Below is a small trained network, with its code and all its weights. Each question gives an input and a class and asks what happens when units are switched off, that is, made to give their printed mean instead of their output.

import numpy as np


def w(rows, s, z=0):
    codes = np.array(rows[::2]) - 128.0
    scale = np.full(codes.shape[1], s)
    scale[-1] = z or s
    return codes * scale


def norm(h):
    return h / np.sqrt((h * h).mean(-1, keepdims=True) + 1e-5)


def f(y):
    return y / 2 * (1 + np.tanh(0.7978845608 * (y + 0.044715 * y**3)))


def log_softmax(a):
    a = a - a.max(-1, keepdims=True)
    return a - np.log(np.exp(a).sum(-1, keepdims=True))


def net(x, mask):
    res = np.array(x, float).reshape(1, 5) / 4 @ E
    u = 0
    for l in range(4):
        y = f(norm(res) @ A[l][:, :-1].T + A[l][:, -1])
        res = res + np.where(mask[u : u + 5], y, B[l][:, -1]) @ B[l][:, :-1]
        u += 5
    return log_softmax(norm(res)[-1] @ U[:, :-1].T + U[:, -1])


A, B = {}, {}
E = w([
[146,151,134,164,146,113,117],'x0',
[134,161,130,167,145,104,126],'x1',
[72,104,74,212,20,106,132],'x2',
[71,196,107,78,103,255,128],'x3',
[108,158,18,48,184,169,45],'x4',
],0.0064)
A[0] = w([
[37,152,92,128,174,161,143,183],'L0N0',
[150,139,115,98,2,189,60,252],'L0N1',
[80,30,25,171,125,77,140,178],'L0N2',
[117,194,169,53,162,153,225,61],'L0N3',
[160,149,183,156,149,135,131,88],'L0N4',
],0.0068,0.0017)
B[0] = w([
[243,206,233,96,231,162,106,185],'L0N0',
[129,160,174,194,147,96,75,232],'L0N1',
[89,46,20,170,143,121,58,253],'L0N2',
[156,3,58,183,105,152,56,192],'L0N3',
[133,56,74,28,133,147,198,151],'L0N4',
],0.0055,0.0038)
A[1] = w([
[14,121,173,202,144,179,207,5],'L1N0',
[2,205,202,178,65,83,134,235],'L1N1',
[131,130,127,53,176,41,184,131],'L1N2',
[168,161,53,138,148,118,46,88],'L1N3',
[181,159,114,187,156,169,186,159],'L1N4',
],0.006,0.0018)
B[1] = w([
[102,191,141,99,221,215,180,162],'L1N0',
[144,57,184,134,2,130,72,253],'L1N1',
[88,104,180,98,71,103,85,178],'L1N2',
[53,197,125,90,94,105,163,246],'L1N3',
[125,80,129,140,113,205,64,150],'L1N4',
],0.0094,0.0028)
A[2] = w([
[136,72,87,89,125,68,96,119],'L2N0',
[54,224,124,186,40,168,100,109],'L2N1',
[167,132,142,192,109,120,177,157],'L2N2',
[116,48,210,133,56,86,143,251],'L2N3',
[193,83,177,144,136,254,196,158],'L2N4',
],0.007,0.0026)
B[2] = w([
[124,138,146,147,148,73,117,168],'L2N0',
[111,67,132,98,141,180,248,192],'L2N1',
[86,144,80,74,156,87,54,149],'L2N2',
[254,207,148,155,149,143,94,255],'L2N3',
[74,62,109,186,244,56,118,190],'L2N4',
],0.0095,0.0072)
A[3] = w([
[165,113,134,176,156,77,73,116],'L3N0',
[142,144,188,36,141,1,115,77],'L3N1',
[101,199,96,65,95,61,115,106],'L3N2',
[175,155,120,99,175,53,137,22],'L3N3',
[118,59,175,5,130,15,124,4],'L3N4',
],0.008,0.0032)
B[3] = w([
[116,133,84,132,89,105,159,255],'L3N0',
[48,131,187,116,77,254,175,214],'L3N1',
[69,90,106,173,112,100,158,167],'L3N2',
[124,87,182,117,89,247,172,177],'L3N3',
[173,132,119,102,115,176,204,158],'L3N4',
],0.01,0.0052)
U = w([
[184,114,199,144,94,179,139,225],'0',
[40,66,37,153,188,60,113,222],'1',
[25,176,110,23,39,212,213,60],'2',
[137,196,100,3,188,153,33,42],'3',
[183,162,86,161,33,51,73,4],'4',
],0.011,0.0024)

Each question gives the input, the list of numbers given to net, and the class t.
The units are the neurons (one row each of A and B). Each row of codes is followed by its name. A weight is (code - 128) times the scale printed after its matrix; where a second scale follows, it is the last column's (A, B and U).
mask holds one flag per neuron, layer by layer. A switched-off neuron (its flag False) gives its mean, the last column of its row in B, instead of its output. The means were averaged over made-up inputs and are rounded, as every weight is.
A unit's drop is (log p(t) with every unit on - log p(t) with that unit switched off) / (log p(t) with every unit on - log p(t) with every unit switched off).
The circuit of an input: a set's keep is (log p(t) with only the set's units on - log p(t) with every unit switched off) / (log p(t) with every unit on - log p(t) with every unit switched off). Starting from the 12 units with the biggest drops (on a tie, the unit counted first), units are removed one at a time, each time the one whose removal leaves the highest keep (on an exact tie, the one counted first), for as long as the keep stays at least 0.8.
circuit, biggest first: the units of the circuit, biggest drop first
unit that matters most: the unit with the biggest drop
top k neurons: the k neurons with the biggest drops, biggest first
k most important neurons of layer l: the k neurons of layer l with the biggest drops, biggest first
drop when u is switched off: that unit's drop, to one decimal
input [5,-7,1,-3,-4], class 4: circuit, biggest first : L2N1; L3N0
input [-1,2,5,2,-1], class 0: circuit, biggest first : L1N1; L2N1; L2N3
input [4,0,0,1,2], class 3: 2 most important neurons of layer 3 : L3N1; L3N3
input [2,-1,1,-3,-1], class 4: circuit, biggest first : L2N1
input [-7,-8,-7,2,-8], class 1: top 2 neurons : L2N4; L0N3
input [-1,0,3,0,-4], class 4: 3 most important neurons of layer 1 : L1N1; L1N3; L1N2
input [5,-7,-2,1,-2], class 1: top 3 neurons : L2N4; L1N1; L1N2
input [8,-7,0,1,-1], class 1: circuit, biggest first : L0N4; L2N4; L1N2
input [-4,-4,3,-5,-8], class 4: 2 most important neurons of layer 2 : L2N1; L2N3
input [-8,-6,3,-1,3], class 1: top 2 neurons : L0N2; L3N1
input [4,-1,-2,8,0], class 1: 2 most important neurons of layer 2 : L2N4; L2N3
input [-7,-5,5,-6,-3], class 4: top 2 neurons : L2N3; L2N4
input [0,-8,6,-3,-2], class 4: top 2 neurons : L2N4; L2N3
input [7,-7,-4,-2,1], class 2: unit that matters most : L1N1
input [2,-1,0,-1,2], class 2: top 2 neurons : L0N3; L2N4
input [-4,4,0,7,-7], class 1: top 2 neurons : L2N4; L1N0
input [-2,-3,-1,8,6], class 3: top 3 neurons : L0N0; L3N1; L3N3
input [3,4,0,-6,7], class 2: drop when L1N3 is switched off : 0.2
input [-1,7,-4,3,-8], class 1: drop when L2N4 is switched off : 0.6
input [-1,-7,-1,8,1], class 3: unit that matters most : L0N0
